Below are the code and all the weights of a small trained network. Each question names an input and a class and asks about switching units off, where a switched-off unit gives its printed mean instead of its output.

import numpy as np


def w(rows, s, z=0):
    codes = np.array(rows[::2]) - 128.0
    scale = np.full(codes.shape[1], s)
    scale[-1] = z or s
    return codes * scale


def norm(h):
    return h / np.sqrt((h * h).mean(-1, keepdims=True) + 1e-5)


def f(y):
    return np.maximum(y, 0)


def log_softmax(a):
    a = a - a.max(-1, keepdims=True)
    return a - np.log(np.exp(a).sum(-1, keepdims=True))


def net(x, mask):
    res = np.array(x, float).reshape(1, 7) / 4 @ E
    u = 0
    for l in range(4):
        y = f(norm(res) @ A[l][:, :-1].T + A[l][:, -1])
        res = res + np.where(mask[u : u + 14], y, B[l][:, -1]) @ B[l][:, :-1]
        u += 14
    return log_softmax(norm(res)[-1] @ U[:, :-1].T + U[:, -1])


A, B = {}, {}
E = w([
[128,139,132,125,132,129],'x0',
[145,104,151,166,133,115],'x1',
[126,126,122,119,126,131],'x2',
[154,138,109,96,152,11],'x3',
[251,135,71,150,139,153],'x4',
[91,102,67,172,237,148],'x5',
[116,151,112,121,122,132],'x6',
],0.012)
A[0] = w([
[85,111,73,164,244,137,250],'L0N0',
[146,136,104,94,162,8,206],'L0N1',
[116,149,118,107,137,79,69],'L0N2',
[201,143,72,114,133,89,1],'L0N3',
[115,172,99,133,126,122,153],'L0N4',
[205,143,89,131,133,147,207],'L0N5',
[143,94,173,121,124,128,85],'L0N6',
[75,128,176,137,125,162,179],'L0N7',
[142,152,156,142,147,134,41],'L0N8',
[106,128,186,119,166,95,93],'L0N9',
[111,70,86,122,85,123,126],'L0N10',
[202,136,109,145,126,194,72],'L0N11',
[120,96,120,169,115,108,64],'L0N12',
[166,138,113,133,134,135,182],'L0N13',
],0.017,0.0025)
B[0] = w([
[77,18,83,111,181,165,249],'L0N0',
[143,130,72,110,132,5,244],'L0N1',
[110,133,124,173,84,141,167],'L0N2',
[138,99,218,144,195,125,195],'L0N3',
[112,108,164,123,118,142,147],'L0N4',
[200,132,119,116,185,170,208],'L0N5',
[89,159,144,117,104,154,147],'L0N6',
[128,152,187,146,193,95,186],'L0N7',
[114,150,114,107,124,155,130],'L0N8',
[93,141,104,110,96,129,168],'L0N9',
[103,160,130,129,114,134,137],'L0N10',
[117,131,57,135,47,116,198],'L0N11',
[105,165,148,110,117,134,141],'L0N12',
[162,109,138,130,140,149,168],'L0N13',
],0.024,0.013)
A[1] = w([
[149,107,226,148,69,226,63],'L1N0',
[148,152,152,117,66,119,69],'L1N1',
[61,126,147,137,128,122,16],'L1N2',
[177,155,135,129,82,115,31],'L1N3',
[48,143,211,103,115,225,152],'L1N4',
[115,165,83,132,63,54,133],'L1N5',
[101,116,123,102,142,188,88],'L1N6',
[208,200,132,129,5,181,7],'L1N7',
[182,159,65,121,167,80,193],'L1N8',
[198,247,224,121,137,39,191],'L1N9',
[73,182,182,149,44,96,135],'L1N10',
[113,206,129,159,104,166,192],'L1N11',
[124,62,143,81,182,165,116],'L1N12',
[201,207,175,163,96,117,160],'L1N13',
],0.014,0.0021)
B[1] = w([
[66,222,20,31,183,165,165],'L1N0',
[75,125,143,185,154,143,153],'L1N1',
[118,111,144,115,138,74,167],'L1N2',
[170,123,145,108,153,85,157],'L1N3',
[131,24,200,122,225,166,196],'L1N4',
[112,151,144,178,69,153,198],'L1N5',
[131,174,164,171,89,127,164],'L1N6',
[145,178,112,158,217,48,190],'L1N7',
[136,119,229,113,109,143,231],'L1N8',
[216,45,132,93,35,194,254],'L1N9',
[89,104,137,157,26,164,196],'L1N10',
[122,98,138,63,163,138,159],'L1N11',
[160,249,176,210,81,93,223],'L1N12',
[176,72,205,81,157,75,184],'L1N13',
],0.02,0.0098)
A[2] = w([
[147,164,122,127,176,111,78],'L2N0',
[118,151,127,140,118,111,54],'L2N1',
[99,103,171,145,86,139,116],'L2N2',
[209,145,96,84,198,92,70],'L2N3',
[164,124,184,70,114,194,85],'L2N4',
[119,152,141,125,88,128,36],'L2N5',
[116,107,129,96,129,63,169],'L2N6',
[167,153,121,154,104,124,44],'L2N7',
[106,146,114,133,28,125,37],'L2N8',
[114,160,121,127,100,148,19],'L2N9',
[150,216,119,66,134,167,6],'L2N10',
[27,186,65,140,105,35,12],'L2N11',
[154,169,87,122,129,251,59],'L2N12',
[123,120,147,111,109,160,83],'L2N13',
],0.018,0.002)
B[2] = w([
[99,130,140,154,136,105,168],'L2N0',
[117,104,130,155,145,122,134],'L2N1',
[160,173,76,113,159,84,189],'L2N2',
[69,166,180,161,173,112,244],'L2N3',
[148,91,129,57,121,151,210],'L2N4',
[118,140,105,141,117,136,143],'L2N5',
[95,146,123,128,108,230,197],'L2N6',
[135,117,143,131,105,151,157],'L2N7',
[123,149,80,183,127,134,172],'L2N8',
[132,132,116,127,129,130,132],'L2N9',
[71,95,106,177,163,102,152],'L2N10',
[138,72,160,5,128,175,190],'L2N11',
[103,160,62,155,57,120,165],'L2N12',
[136,133,97,110,132,98,153],'L2N13',
],0.028,0.011)
A[3] = w([
[121,162,84,128,15,76,24],'L3N0',
[145,142,66,177,57,187,161],'L3N1',
[166,136,139,131,129,136,68],'L3N2',
[70,75,104,119,151,171,190],'L3N3',
[57,124,34,30,132,139,37],'L3N4',
[99,129,161,92,89,202,41],'L3N5',
[107,182,168,149,224,125,158],'L3N6',
[113,142,153,180,215,93,65],'L3N7',
[187,165,194,160,112,107,46],'L3N8',
[149,125,71,159,88,153,96],'L3N9',
[236,101,128,124,147,183,128],'L3N10',
[162,169,62,191,75,248,92],'L3N11',
[97,152,117,152,13,74,1],'L3N12',
[128,189,105,137,214,59,32],'L3N13',
],0.015,0.0016)
B[3] = w([
[87,129,90,195,126,208,198],'L3N0',
[135,64,66,186,98,149,201],'L3N1',
[113,111,120,100,134,162,145],'L3N2',
[190,209,165,83,78,84,226],'L3N3',
[221,94,243,133,110,162,205],'L3N4',
[179,97,80,126,178,27,179],'L3N5',
[131,172,64,172,166,84,254],'L3N6',
[98,250,95,120,135,130,254],'L3N7',
[44,63,78,36,124,174,171],'L3N8',
[164,139,111,156,84,159,175],'L3N9',
[77,141,175,60,103,109,203],'L3N10',
[115,82,99,146,5,114,197],'L3N11',
[122,140,54,183,119,136,190],'L3N12',
[105,161,176,180,189,152,211],'L3N13',
],0.023,0.0098)
U = w([
[141,58,201,11,127,139,254],'0',
[64,207,134,154,225,115,48],'1',
[106,92,61,177,42,172,97],'2',
],0.012,0.00037)

Each question gives the input, the list of numbers given to net, and the class t.
The units are the neurons (one row each of A and B). Each row of codes is followed by its name. A weight is (code - 128) times the scale printed after its matrix; where a second scale follows, it is the last column's (A, B and U).
mask holds one flag per neuron, layer by layer. A switched-off neuron (its flag False) gives its mean, the last column of its row in B, instead of its output. The means were averaged over made-up inputs and are rounded, as every weight is.
A unit's drop is (log p(t) with every unit on - log p(t) with that unit switched off) / (log p(t) with every unit on - log p(t) with every unit switched off).
The circuit of an input: a set's keep is (log p(t) with only the set's units on - log p(t) with every unit switched off) / (log p(t) with every unit on - log p(t) with every unit switched off). Starting from the 12 units with the biggest drops (on a tie, the unit counted first), units are removed one at a time, each time the one whose removal leaves the highest keep (on an exact tie, the one counted first), for as long as the keep stays at least 0.8.
circuit, biggest first: the units of the circuit, biggest drop first
unit that matters most: the unit with the biggest drop
k most important neurons: the k neurons with the biggest drops, biggest first
k most important neurons of layer l: the k neurons of layer l with the biggest drops, biggest first
drop of u: that unit's drop, to one decimal
input [5,8,6,5,0,-6,-5], class 2: 2 most important neurons => [L0N0 L0N5]
input [-1,5,8,1,-3,-8,3], class 2: 2 most important neurons => [L1N10 L0N5]
input [-3,4,6,-6,7,-4,3], class 1: unit that matters most => L1N7
input [-7,-3,1,-6,2,-7,-1], class 1: circuit, biggest first => [L1N7 L0N0]
input [4,4,-4,-8,0,2,5], class 1: 4 most important neurons => [L0N1 L0N7 L0N5 L1N9]
input [1,-6,-1,-8,8,-3,8], class 1: 2 most important neurons => [L1N7 L0N0]
input [8,-6,7,6,5,0,4], class 0: 3 most important neurons => [L0N0 L1N9 L1N8]
input [4,8,3,-4,2,0,-6], class 1: 3 most important neurons => [L0N1 L0N0 L1N7]
input [1,-4,2,7,0,2,3], class 0: 2 most important neurons => [L0N1 L2N11]
input [-7,8,5,-7,-5,-6,1], class 0: 2 most important neurons => [L0N0 L0N1]
input [2,3,5,-7,-7,0,8], class 0: 2 most important neurons => [L0N0 L1N9]
input [-4,2,5,-2,1,6,-6], class 2: 2 most important neurons of layer 2 => [L2N3 L2N11]
input [8,1,1,-3,1,-5,-1], class 1: 3 most important neurons => [L0N1 L1N7 L0N0]
input [1,-2,1,4,0,8,-5], class 0: unit that matters most => L0N5
input [2,-4,-2,-2,5,-6,-1], class 1: 2 most important neurons => [L0N0 L0N1]
input [-8,3,-5,-5,5,-1,4], class 1: 2 most important neurons => [L1N7 L0N0]
input [0,-5,7,-6,3,-3,0], class 1: drop of L0N1 => 0.0
input [-3,8,-4,2,-3,-4,-4], class 2: drop of L0N0 => 4.0
input [-8,1,6,8,-7,-6,-5], class 2: drop of L0N0 => 1.2
input [-2,6,5,-5,5,-4,1], class 1: most important neuron => [L1N7]
input [2,-1,-1,5,0,-2,-8], class 2: drop of L0N0 => 2.5
input [5,-3,-6,-4,3,-4,-4], class 1: 2 most important neurons => [L0N0 L1N7]
